Below is a small trained network, with its code and all its weights. Each question gives an input and a class and asks what happens when units are switched off, that is, made to give their printed mean instead of their output.

import numpy as np


def w(rows, s, z=0):
    codes = np.array(rows[::2]) - 128.0
    scale = np.full(codes.shape[1], s)
    scale[-1] = z or s
    return codes * scale


def f(y):
    return y / 2 * (1 + np.tanh(0.7978845608 * (y + 0.044715 * y**3)))


def log_softmax(a):
    a = a - a.max(-1, keepdims=True)
    return a - np.log(np.exp(a).sum(-1, keepdims=True))


def net(x, mask):
    res = np.array(x, float).reshape(1, 8) / 4 @ E
    y = f(res @ A[0][:, :-1].T + A[0][:, -1])
    res = res + np.where(mask, y, B[0][:, -1]) @ B[0][:, :-1]
    return log_softmax(res[-1] @ U[:, :-1].T + U[:, -1])


A, B = {}, {}
E = w([
[35,175,185,153,180,207,139,197,105,162],'x0',
[165,203,32,249,42,171,45,113,183,167],'x1',
[172,106,135,160,222,188,136,88,89,134],'x2',
[87,152,122,153,162,69,125,75,118,165],'x3',
[64,137,72,242,112,214,130,99,72,173],'x4',
[84,61,140,67,109,129,57,220,51,207],'x5',
[120,103,109,133,80,59,72,104,31,158],'x6',
[54,156,159,181,151,2,214,143,152,194],'x7',
],0.0055)
A[0] = w([
[110,190,146,170,102,111,155,112,224,53,234],'n0',
[168,118,223,60,186,182,147,171,148,152,252],'n1',
[133,62,224,12,194,158,121,254,208,94,221],'n2',
[180,224,42,186,8,120,74,99,185,142,231],'n3',
[64,78,87,65,90,159,47,204,61,166,107],'n4',
[121,80,64,103,80,146,28,230,90,150,180],'n5',
[125,120,162,3,177,44,166,93,141,151,174],'n6',
[139,140,172,165,101,220,124,138,133,95,159],'n7',
[190,68,54,113,45,155,10,135,131,104,215],'n8',
[241,151,53,178,15,152,117,134,182,99,207],'n9',
],0.0059,0.0036)
B[0] = w([
[100,165,192,108,108,118,121,82,96,173,195],'n0',
[170,195,143,79,118,142,204,60,143,127,220],'n1',
[198,123,154,85,49,119,195,29,188,148,255],'n2',
[229,186,72,167,80,156,98,30,221,253,241],'n3',
[110,209,243,218,100,160,78,194,119,185,193],'n4',
[57,226,151,216,89,177,90,147,33,197,198],'n5',
[206,131,186,56,22,88,184,124,104,68,206],'n6',
[76,160,71,30,205,176,214,153,168,81,160],'n7',
[110,240,124,130,64,201,130,109,97,201,217],'n8',
[162,189,66,106,111,213,200,47,131,178,225],'n9',
],0.0062,0.008)
U = w([
[193,76,161,38,62,3,181,75,152,73,144],'0',
[66,125,104,131,235,191,172,170,140,72,25],'1',
[123,67,27,204,147,28,51,138,177,172,11],'2',
[36,202,189,173,122,111,73,188,73,204,157],'3',
[176,40,107,88,141,148,24,210,119,37,2],'4',
[205,193,92,157,113,192,138,63,157,198,233],'5',
],0.0057,0.0039)

Each question gives the input, the list of numbers given to net, and the class t.
The units are the neurons (one row each of A and B). Each row of codes is followed by its name. A weight is (code - 128) times the scale printed after its matrix; where a second scale follows, it is the last column's (A, B and U).
mask holds one flag per neuron, in row order. A switched-off neuron (its flag False) gives its mean, the last column of its row in B, instead of its output. The means were averaged over made-up inputs and are rounded, as every weight is.
A unit's drop is (log p(t) with every unit on - log p(t) with that unit switched off) / (log p(t) with every unit on - log p(t) with every unit switched off).
The circuit of an input: a set's keep is (log p(t) with only the set's units on - log p(t) with every unit switched off) / (log p(t) with every unit on - log p(t) with every unit switched off). Starting from all 10 units, units are removed one at a time, each time the one whose removal leaves the highest keep (on an exact tie, the one counted first), for as long as the keep stays at least 0.8.
units of the circuit, in order: the units of the circuit, biggest drop first
unit that matters most: the unit with the biggest drop
top k neurons: the k neurons with the biggest drops, biggest first
drop when u is switched off: that unit's drop, to one decimal
input [6,-7,-5,-8,-1,3,-2,2], class 0: unit that matters most -> n2
input [1,-6,-7,-3,7,-8,1,7], class 3: units of the circuit, in order -> (n2 n3)
input [8,-4,8,-5,2,-7,-7,0], class 1: units of the circuit, in order -> (n3 n7)
input [4,0,-7,-7,-7,-1,-8,-5], class 0: units of the circuit, in order -> (n2 n3)
input [3,-5,-7,-3,6,0,-3,-4], class 3: top 2 neurons -> (n3 n9)
input [2,-6,-6,-5,1,2,7,-4], class 3: top 2 neurons -> (n4 n5)
input [3,3,7,3,0,2,0,-3], class 3: top 2 neurons -> (n2 n3)
input [3,7,0,-6,-8,7,2,8], class 3: units of the circuit, in order -> (n5 n9)
input [0,-6,-4,-6,7,0,-5,3], class 1: top 2 neurons -> (n3 n6)
input [5,-3,1,-1,6,-2,4,-4], class 1: drop when n0 is switched off -> 0.1
input [-6,-3,0,1,8,5,-1,7], class 2: drop when n8 is switched off -> 0.2
input [-4,-5,5,-6,-3,-1,0,-4], class 0: drop when n3 is switched off -> 0.1
